Here is a tiny trained network, its code and every weight. The questions are about switching its units off for an input and a target symbol, where a switched-off unit gives its printed mean instead of its output.

import numpy as np


def w(rows, s, z=0):
    codes = np.array(rows[::2]) - 128.0
    scale = np.full(codes.shape[1], s)
    scale[-1] = z or s
    return codes * scale


def f(y):
    return y / 2 * (1 + np.tanh(0.7978845608 * (y + 0.044715 * y**3)))


def softmax(a):
    e = np.exp(a - a.max(-1, keepdims=True))
    return e / e.sum(-1, keepdims=True)


def log_softmax(a):
    a = a - a.max(-1, keepdims=True)
    return a - np.log(np.exp(a).sum(-1, keepdims=True))


def net(x, mask):
    ids = ['αβγδεζηθλμξστψ'.index(c) for c in x.split()]
    T = len(ids)
    res = E[ids] + P[:T]
    q, k, v = (res @ M[0].T for M in (Q, K, V))
    z = softmax(np.where(np.tri(T) > 0, q @ k.T / 3**0.5, -1e9)) @ v
    res = res + np.where(mask[0], z, O[0][:, -1]) @ O[0][:, :-1]
    y = f(res @ A[0][:, :-1].T + A[0][:, -1])
    res = res + np.where(mask[1:9], y, B[0][:, -1]) @ B[0][:, :-1]
    return log_softmax(res[-1] @ U[:, :-1].T + U[:, -1])


Q, K, V, O, A, B = {}, {}, {}, {}, {}, {}
E = w([
[110,190,113,205],'α',
[167,136,182,98],'β',
[173,156,106,101],'γ',
[112,119,138,122],'δ',
[101,139,181,114],'ε',
[170,184,164,129],'ζ',
[116,152,94,168],'η',
[206,189,116,125],'θ',
[174,188,112,178],'λ',
[14,248,95,139],'μ',
[32,166,106,166],'ξ',
[68,123,159,128],'σ',
[125,62,226,51],'τ',
[75,91,151,77],'ψ',
],0.017)
P = w([
[76,101,72,180],'0',
[151,222,254,33],'1',
[117,221,228,28],'2',
[83,198,177,46],'3',
[46,218,161,65],'4',
[45,233,162,60],'5',
],0.0078)
Q[0] = w([
[214,5,28,112],'head 0',
[33,204,165,73],'head 0',
[74,224,225,104],'head 0',
],0.011)
K[0] = w([
[126,255,197,87],'head 0',
[117,34,109,221],'head 0',
[129,40,87,185],'head 0',
],0.013)
V[0] = w([
[72,27,133,80],'head 0',
[72,99,100,242],'head 0',
[144,99,2,112],'head 0',
],0.025)
O[0] = w([
[50,3,44,223,157],'head 0',
[254,150,55,247,251],'head 0',
[229,51,16,33,91],'head 0',
],0.016,0.014)
A[0] = w([
[67,136,148,186,219],'neuron 0',
[235,113,229,124,124],'neuron 1',
[169,191,119,140,7],'neuron 2',
[4,185,103,171,118],'neuron 3',
[70,177,73,2,87],'neuron 4',
[49,245,101,116,78],'neuron 5',
[194,201,46,149,242],'neuron 6',
[143,63,46,85,255],'neuron 7',
],0.0079,0.005)
B[0] = w([
[172,225,101,147,204],'neuron 0',
[60,125,80,153,192],'neuron 1',
[253,115,40,178,180],'neuron 2',
[229,93,200,68,203],'neuron 3',
[165,133,88,250,147],'neuron 4',
[56,49,70,118,159],'neuron 5',
[45,80,233,71,252],'neuron 6',
[54,164,108,44,152],'neuron 7',
],0.011,0.037)
U = w([
[181,234,171,187,110],'α',
[175,138,131,137,152],'β',
[194,71,132,80,59],'γ',
[245,187,147,64,31],'δ',
[91,96,162,142,254],'ε',
[117,103,138,253,120],'ζ',
[216,170,58,166,117],'η',
[88,202,232,96,152],'θ',
[157,85,62,167,115],'λ',
[177,16,127,175,21],'μ',
[74,230,116,177,186],'ξ',
[233,96,115,159,172],'σ',
[156,175,101,80,237],'τ',
[179,114,206,143,83],'ψ',
],0.0066,0.0064)

Each question gives the input, a string of symbols that net reads in full, and the target symbol t.
The units are the heads (3 rows each of Q, K, V and O) and the neurons (one row each of A and B). Each row of codes is followed by its name. A weight is (code - 128) times the scale printed after its matrix; where a second scale follows, it is the last column's (O, A, B and U).
mask holds one flag per unit, heads first, then neurons. A switched-off unit (its flag False) gives its mean, the last column of its rows in O or B, instead of its output. The means were averaged over made-up inputs and are rounded, as every weight is.
A unit's drop is (log p(t) with every unit on - log p(t) with that unit switched off) / (log p(t) with every unit on - log p(t) with every unit switched off).
The circuit of an input: a set's keep is (log p(t) with only the set's units on - log p(t) with every unit switched off) / (log p(t) with every unit on - log p(t) with every unit switched off). Starting from all 9 units, units are removed one at a time, each time the one whose removal leaves the highest keep (on an exact tie, the one counted first), for as long as the keep stays at least 0.8.
units of the circuit, in order: the units of the circuit, biggest drop first
unit that matters most: the unit with the biggest drop
top k neurons: the k neurons with the biggest drops, biggest first
drop of u: that unit's drop, to one decimal
input β α τ δ, target θ: units of the circuit, in order : (head 0)
input ψ ζ δ ξ β ζ, target λ: units of the circuit, in order : (head 0; neuron 6)
input ε ζ ε δ, target α: units of the circuit, in order : (neuron 6; head 0; neuron 0; neuron 1)
input ξ ε ξ ζ σ β, target μ: top 2 neurons : (neuron 6; neuron 2)
input ε γ α ε, target α: units of the circuit, in order : (neuron 6; head 0; neuron 0; neuron 1)
input α γ ε ζ λ β, target σ: units of the circuit, in order : (neuron 2; neuron 6; head 0; neuron 1)
input λ δ ε, target δ: top 3 neurons : (neuron 2; neuron 6; neuron 5)
input α ξ γ σ η τ, target σ: top 4 neurons : (neuron 2; neuron 6; neuron 1; neuron 0)
input ξ η ε σ ε σ, target μ: units of the circuit, in order : (neuron 6; head 0)
input τ λ θ θ τ, target ψ: top 4 neurons : (neuron 3; neuron 6; neuron 0; neuron 2)
input η ξ ζ, target γ: units of the circuit, in order : (neuron 6; head 0)
input α γ η γ, target σ: top 2 neurons : (neuron 2; neuron 6)
input ε ε γ σ θ, target α: top 2 neurons : (neuron 6; neuron 0)
input ζ ξ ε, target ξ: top 3 neurons : (neuron 3; neuron 6; neuron 1)
input θ ψ ε α μ μ, target η: unit that matters most : neuron 4
input β ε γ, target θ: top 2 neurons : (neuron 2; neuron 1)
input θ δ γ ξ η, target η: top 3 neurons : (neuron 4; neuron 2; neuron 3)
input ε λ λ, target α: units of the circuit, in order : (head 0; neuron 0; neuron 1)
input α θ η ξ, target σ: top 4 neurons : (neuron 2; neuron 6; neuron 0; neuron 1)
input λ δ θ, target δ: unit that matters most : neuron 2
input ε θ β ξ, target α: units of the circuit, in order : (neuron 0; head 0; neuron 3)
input τ η θ σ θ, target ψ: top 3 neurons : (neuron 3; neuron 0; neuron 2)
input γ σ δ, target τ: top 2 neurons : (neuron 7; neuron 3)
input μ τ σ, target σ: top 3 neurons : (neuron 2; neuron 6; neuron 0)
input θ β β, target η: top 2 neurons : (neuron 4; neuron 1)
input α η ξ ζ ψ δ, target σ: top 3 neurons : (neuron 2; neuron 6; neuron 1)
input ε τ σ, target α: unit that matters most : neuron 6
input θ ε σ σ, target η: drop of neuron 4 : 1.5
input λ ψ λ, target δ: drop of neuron 6 : 1.2
